Moves between states:
* | $ +
Q124 | Q254 Q958
Q660 | Q742 Q743
Q327 | Q411 Q191
Q29 | Q859 Q607
Q546 | Q843 Q560
Q695 | Q660 Q397
Q898 | Q191 Q411
Q483 | Q69 Q304
Q514 | Q369 Q66
Q18 | Q187 Q529
Q859 | Q614 Q760
Q560 | Q327 Q546
Q929 | Q812 Q14
Q287 | Q483 Q236
Q130 | Q66 Q369
Q756 | Q162 Q969
Q66 | Q744 Q514
Q254 | Q928 Q489
Q321 | Q704 Q982
Q187 | Q514 Q744
Q843 | Q760 Q614
Q191 | Q546 Q327
Q928 | Q14 Q812
Q411 | Q517 Q898
Q369 | Q756 Q130
Q812 | Q489 Q928
Q371 | Q304 Q69
Q743 | Q397 Q660
Q363 | Q321 Q503
Q614 | Q560 Q843
Q731 | Q969 Q162
Q704 | Q743 Q742
Q607 | Q929 Q29
Q982 | Q503 Q321
Q744 | Q529 Q187
Q69 | Q124 Q371
Q304 | Q236 Q483
Q969 | Q130 Q756
Q529 | Q363 Q18
Q922 | Q898 Q517
Q517 | Q731 Q922
Q397 | Q287 Q695
Q14 | Q29 Q929
Q162 | Q922 Q731
Q742 | Q982 Q704
Q236 | Q695 Q287
Q958 | Q371 Q124
Q760 | Q607 Q859
Q503 | Q18 Q363
Q489 | Q958 Q254

The rows follow the links: the fewer symbols apart two states are, the more alike their rows tend to be.

Each row is also shifted at random along 4 hidden directions that mean nothing.

Rows with their states:
  38   269  -405  -165  -163    96  -212    73  -262  -342  -177  -295  -163    78   -82  -169   490    40  -271    52   -38   290  -154   -24    98   330   -25   -32   212   214    31  -146   114    46   194    27    83   161   348   -70   210  -311; state Q922
-627  -260   268   230   142    25   182   206   198   238   350   227  -239  -122  -142   174  -414   384   140   -49    43  -254   146   -69   -27  -333    -9   -40  -184  -211  -155  -155  -199   -49  -374    61  -116  -356  -341   369  -162   157; state Q304
 828   -56   326   -86  -199  -367   334   -28   185   301  -159  -344  -104   398   108   345  -334  -125    72  -242   421  -181   177  -259   142  -222    39     7   176   539    94   177   195   -31  -446   162  -326   529  -174  -281    36    78; state Q503
  18  -210   398    45  -181  -148   449   -65   186   285   -44  -286   -50   231    96   219  -380  -160   165  -116   356   -20   316   -81   125  -339   -61   173   128   304   122   275   213   -92  -380   101  -257   363  -289   -81   -60    -6; state Q982
-509     6   322  -132  -125  -351   142  -283   329   -95  -217    68   489   299   473  -109  -118  -493    81  -312   -34    56  -218    36   -94   310   285   293  -290   -53  -102   618   126   -55     7  -302  -230    18    59   -52   -70   -21; state Q560
  84  -327  -306   108   170  -711   105   398  -376   130   -12   -75   276  -376  -325   279    70  -151   -19   246   128    89   750   532   315  -638  -207   108   330   327   162   -98   207   228  -176   331   336    27   -11  -532   219   508; state Q743
-1071    127    234    182   -488   -392    -36    -45     -3     -2    124   -242    132      2    104    -64    -29    192   -124    105     37    296   -281   -149   -348    265   -151    243    134    -55   -217    293    -59   -320   -300    -45    -55    -33    234     99    200   -276; state Q731
 313  -133   243   -37  -291  -235   397  -170    90   202  -305  -386   182   331   174   224  -204  -482   120  -126   373   123   386    -5   153  -239   -42   266   221   546   288   363   333   -71  -278   -33  -225   585  -118  -482   -41   -11; state Q18
-618   229  -400  -136  -250   489   -99    77  -262  -309  -201  -443  -412   182  -227   -44   472   216  -130    -5    94   386   106  -111   226   231  -118   -27   373   347   281  -309    61   -46    36    32   -43   207   302    15    58  -423; state Q162
 630  -243   670    61    14  -329   404  -157   275   262   292    14   138     9   386  -297  -503   -61   -25    58    16  -137  -196   -48  -202  -156   -11   151  -247  -370  -376   439   125   -84   -58    64   -74   195  -456   342   140  -131; state Q660
 524   111    21   251  -244   -81  -229  -253  -317   226   155  -164   219  -355   -34   -64    58    -5   -71   551   -37   124  -124    73  -371   -52  -350   100   350   -41    11   114   -30  -267    49     5   276   163   112  -305   150   -27; state Q529
-330  -253    39  -241   345    98   291   -36   296  -104  -373   265   194   298   163    55   -50  -592   216  -469    37   -92   345   246   368   -50   353   109  -329   118   206   248   198   259   115  -199  -224   -55  -179   -87  -301   208; state Q14
-639     7   307  -202   -38  -154   197   -53   401  -262     2    55    88   218   411  -406   -75   -66  -157  -304  -171    93  -391   -70   -80   439   273   167  -432  -399  -347   376    93    34   122  -153  -231   -72   -71   505    76  -328; state Q614
 295   298  -394  -128    24  -263  -382    77  -284  -361  -124   -55   177  -129    -7  -205   498     5  -260    84  -242   129  -277   123   -58   417    60  -113   -12   -32  -161  -114    16   162   363    23   251   -47   464   -75   299   -67; state Q191
-611   182   130   341  -477   107  -210  -328  -125   164    -8  -232   117   -76    43   145    58   -10    72   289    48   277  -117  -103  -392    92  -284   227   348    94   150   202  -105  -442  -204  -211    93    80   240  -283   -31  -163; state Q130
 138   244    13   309  -379   195  -327  -325  -153   312   -78  -134    16    -3  -123   463   -22    22   199   254   148    10   -24  -246  -325   -32  -267   -22   392   367   309   -32  -159  -406  -295  -157    33   157   276  -562  -159   118; state Q66
 184   -79    69   152   335   201  -172  -213    70   177     9   593   268  -198     7   167  -174  -278   318    20  -206  -364    33   164  -189  -156   100  -114  -276  -260   105    77  -256    -5   186  -276   135  -425   -86  -199  -415   445; state Q489
 319   292   337  -105  -184  -150  -109  -245   356    44  -235   138    99   443   288   247  -158  -134   139  -401    59  -253  -431  -434  -173   400   290   -71  -250   166   -59   278   -76  -136  -132  -245  -354    65   169  -146  -176    33; state Q327
 -75   114  -341    17   266   242  -380    24  -134   -50   -97   448   120  -233  -201   146   209   -32   137    29  -248  -177   -57   139   -69    69    94  -251  -135   -77   126  -281  -247    83   263  -202   188  -461   225  -161  -202   323; state Q607
-673   161  -469  -133  -121    75  -180   144  -333  -415   -83  -248   -69  -119  -121  -292   557   130  -312   127  -146   452   -64   158    90   324   -73    56   238   -29   -30  -169    86    60   263    73   216    10   407    78   255  -321; state Q898

In each set, the symbols that take the first to the second take the third to the fourth. Give the fourth.
Answers are names.
  93    78  -164   333  -162   609  -241  -278  -366   159   169  -142   -65  -329  -150  -102    86    91    16   614   -91   265    37    96  -283  -124  -466    69   407  -124   242  -151  -133  -286   145   -71   335   102    17  -130   -47  -181
:  -42  -230   112   169   313   334   -88  -325   166   401  -212   599   363   -50   -43   586  -339  -559   622   -86    28  -389   426   227   -77  -415    91     3  -130   131   479    70  -235   -44   -64  -398    24  -348  -148  -560  -708   678
:: -391   162   209   254  -480  -320  -178  -345   -52   230  -133  -138   377     2   140   249   -33  -199   133   122   114   172  -107  -115  -360    93  -165   264   261   238   153   410   -61  -376  -250  -211   -16   138   280  -496   -22    46
: Q660

1039   -57  -206   -31   320   207   -40   160  -223    -2   230    52  -169  -303  -210  -262    32   180  -163   310  -152   -70    61   175    64  -228  -148  -209    46  -207   -89  -354   -11   201   353   199   305    47  -164   135   183   -21
:  739  -147  -235  -254   446   125   135   364    60   -92    -3   187  -280    20  -263    91   -10   150    -3  -201    17  -302   254    46   420  -208   160  -322  -150    68    15  -426    40   392   134   268   -25  -114  -229   197   -16   227
:: -393   -61    71  -308   183  -179   221   325   384  -226   -11    99  -250   308    70   -74   -59   217  -102  -543    -7  -168  -132  -153   317   213   379  -162  -388  -106  -259  -112    19   256   -65   109  -321  -190   -65   510    57   -95
: Q560

 169   -73    89   122   305    96  -173   -53   101   116   140   529   207  -276   -10    35  -211     5   184    49  -234  -348  -104    88  -194   -21   134  -143  -302  -364  -104   -68  -274    21   145  -122   145  -504   -84    87  -214   338
:  719  -120   -43  -326   469   164   170    48   204  -172  -122   269     0   135    87  -213   -36  -232    -5  -317  -102  -278    67   134   282   -12   301  -156  -365  -134     0   -89   132   361   372   -34   -98   -48  -256   191   -94    87
:: -827   121  -522    75   172   751  -375   -42  -206  -199  -103   300   -75  -203  -268    36   373    -7   139    98  -290    80    47   200    -5   102     7   -99    18  -119   328  -372  -256    -4   322  -277   175  -480   290   -67  -318    85
: Q859

 303   246    67   273  -372  -276  -272  -183  -211   258    59  -171   122  -114   -28   278   -10   101    17   309    55    50  -206  -225  -360    28  -238    26   316   205    45    85  -144  -317  -239    -2   128   104   280  -403    87    56
: -350  -206  -325  -206   399   323   200   564    65  -194    20    97  -582   104  -428   164    26   414   -32  -385    81  -177   409    10   592  -253   126  -292  -100   121    38  -658    13   390   -85   269  -127  -274  -222   396  -119    57
:: -134  -252   300   150    80  -277   223   263   286   353   203   185  -164    18  -176   545  -480   293   205  -215   253  -410   254  -202   105  -446    49  -112   -79   126   -52  -145  -130   -12  -564   174  -227  -177  -357    50  -202   390
: Q162

 436   409  -509  -184  -158   450  -386    44  -221  -213  -315  -248  -426   275  -258   291   458   215   -80  -168    56    30   -70  -319   211   319    42  -359   256   501   341  -489   -41    32    54    11   -60   185   445  -257   -45  -127
: -232   275  -556   -64    96   589  -443    -3  -256  -296  -134   104  -141   -78  -220   -43   503   105     0    81  -229   118  -109    36    27   341     1  -240   114   -22   202  -388  -162    41   354  -157   211  -217   363   -44  -120   -86
:: -384   232   289   100  -379    73  -142  -375   193    84   -79   -69   133   213   297    10   -86   -66    91   -21    17    95  -407  -305  -356   400     0   122   -17   -43    -7   326   -99  -349  -113  -263  -213    90   203   -58  -103  -193
: Q130

 -49   202  -439  -117   -88   316  -267  -314  -270  -198  -409  -102   306    36    14  -100   507  -463   -45   108  -121   305    72   292    65   274   -42    97   209   226   361    72   140    26   417  -294   180   112   412  -469   -42   -80
: -439  -302   333   138   226  -852   193   359   141   119   395   320   200  -333   -11    46  -335   218   -32     7   -61  -265    46   146  -124  -280    31    34  -289  -319  -482    77   -64    92  -272   239    61  -410  -247   296   174   348
:: -690   -56   124  -202    87    -1   189    76   370  -169  -192   119   -61   354    92    72   -72  -127   140  -545    32   -80     3   -95   238   151   334    27  -299    74    22   111    21    87  -105  -140  -386  -125   -66   179  -193    10
: Q744

 346   245  -381  -108   111  -409  -383    73  -278  -306  -114    86   367  -201    12  -185   463  -109  -233    84  -253    87  -260   214   -79   352    55   -75   -37   -58  -169    12    -5   172   443    -4   316  -167   424  -189   273    95
:  492  -111   513    43   -99   175   331  -210   295   217   238  -106  -205   165   252  -190  -471    62    30    31    98   -58  -178  -250  -118  -119   -33    65  -112  -258  -139   217    71  -164  -122    33  -238   291  -450   329   -20  -280
::  287   147  -139  -188  -293  -183    94    64  -101   -57  -274  -465  -183   331   -25   168   196   -27  -121  -155   283   165   137  -175   297    55   -40   -15   322   580   174   -43   283     4  -226   142  -173   477   230  -294   167  -152
: Q958

 926   -97  -299  -163   433   764   -13    93   -46    15   -53   226  -401     2  -283    42    51    61   104   -35   -40  -266   246    11   313  -245    63  -347   -70    62   260  -514   -41   270   299    39    32   -44  -236    34  -254   120
: -1148   -156   -213    123    222   -338   -141    304   -118   -135    140    324    278   -424   -227     24    170     62      0     94   -191     37    171    368    -18   -116     22     39   -117   -249   -109   -114   -151    129     37     11    270   -608    132     83     16    299
:: 1307    80  -210   107   119   433  -205  -112  -331   192    49    47  -143  -252  -271   105    73    43    53   384   -60  -125    88     5   -53  -244  -228  -266   270    93   211  -338  -103   -21   213    46   273   166   -29  -309   -62   153
: Q371

-101  -140  -363   137   147   281     8   339  -387    25   268  -114  -345  -368  -492   -30   144   401  -137   320    -1   125   357   161   209  -374  -275  -119   308   -24    63  -534   -12   111    -4   318   297   -39   -94   108   107   -33
: 1454   -12    -1   160    43  -324  -146  -297  -336   213    17    -5   560  -392   115  -188    36  -450   -44   596  -134    36    20   335  -343  -218  -247   117   161   -52   -24   270    93   -36   333    19   456   288     6  -535   182   258
:: -485  -245   -89  -270   383   240   301   186   228  -187  -171   204   -81   174   -30   -45     9  -237   100  -398    -6   -76   357   214   414  -110   272     6  -257   -16   121   -31   149   297   121   -48  -177  -124  -233   217  -213    59
: Q124

-792  -433   445   113  -116  -633   544   266   214   275   144  -149    49    31   -14   232  -485    37    75  -105   286   -18   459    80   144  -499  -103   290    63   172   -98   267   167   -47  -581   237  -200    59  -391    80    62   159
:  861   238   167   297  -305   422  -348  -596  -202   190   123   -66   201  -205   183  -270    38  -128    -8   572  -137   167  -400   -68  -612   181  -318   108   218  -279    57   247  -161  -401   319  -252   273   226   131  -251    12  -236
::  108   244   409   -44  -304  -560   -36  -186   223    12   -53   -35   301   228   427   -11  -108   -69   -47  -163    13   -63  -531  -289  -311   431   159   128  -215   -78  -305   455   -36  -161  -103  -108  -220    85   166   -22   117   -90
: Q514

 -77    57   129  -237   126   130   134  -127   419   -52  -369   195    33   484   178   305  -104  -304   253  -617   150  -300    53  -167   233   132   393   -75  -316   240   181   132    27    96   -67  -249  -384   -30   -27  -109  -352   193
:  630  -262  -323   -62   384  -387    92   417  -180    91  -132    83     4  -151  -372   364    13   -65    58   -87   132  -228   605   316   462  -535     6  -169   100   347   168  -342   126   387   -81   310   134    14   -83  -365    15   537
::  675   324  -310   -98   202   260  -507  -197  -182  -261   -63   336   212  -208    76  -354   397   -81  -152   191  -409   -10  -494   113  -280   470   111  -158  -201  -338  -111   -77  -172    98   650  -219   288  -234   316     4    37   -29
: Q514

 338   -25   202   135   241   220  -116   150   245   282   297   466  -344   -60  -172   360  -404   475   217  -156     0  -598  -100  -328   -82  -209   103  -364  -281  -158   -97  -360  -392   -16  -245    31  -125  -402  -244   199  -281   338
:  463   133   149  -110  -330   339   219  -109    70    15   -22  -485  -417   325   119  -192   -70   154  -150   -13   188   191  -161  -342    75   151   -79    22   187   135    92    14   201  -121   -81    89  -251   520   -71   205    99  -522
::  222    35   -65    67   310  -292  -313   219    16    94   107   503   109  -212  -196   315   -60   234   134  -102  -133  -465   -99   -34   -56   -44   179  -317  -245   -94  -140  -270  -312   147   -29    54   117  -526    61   -15   -63   515
: Q982

  79   -67   464   -20  -261   493   422  -326   171   -30   272  -381  -251   141   346  -733  -209    59  -223   207     6   318  -280  -151  -192    89  -152   273    23  -475  -215   277   186  -212   136   -41   -95   466  -418   617   107  -753
:   76  -228   487   135    16   335   309  -239   317   316   211   149   -68    40   183   -26  -516   -96   216    42    50  -160    32   -85  -164  -242   -25    98  -190  -248    10   195   -32  -166  -141   -96  -174    65  -498   206  -242   -24
::  975   190    81  -186  -298  -433   114    92    -1   -52  -101  -499  -176   327   158   -19    32   150  -280  -130   233    37  -193  -341   103   153    17   -93   136   353  -187    39   216    66  -148   308  -184   545   102   -47   388  -254
: Q982

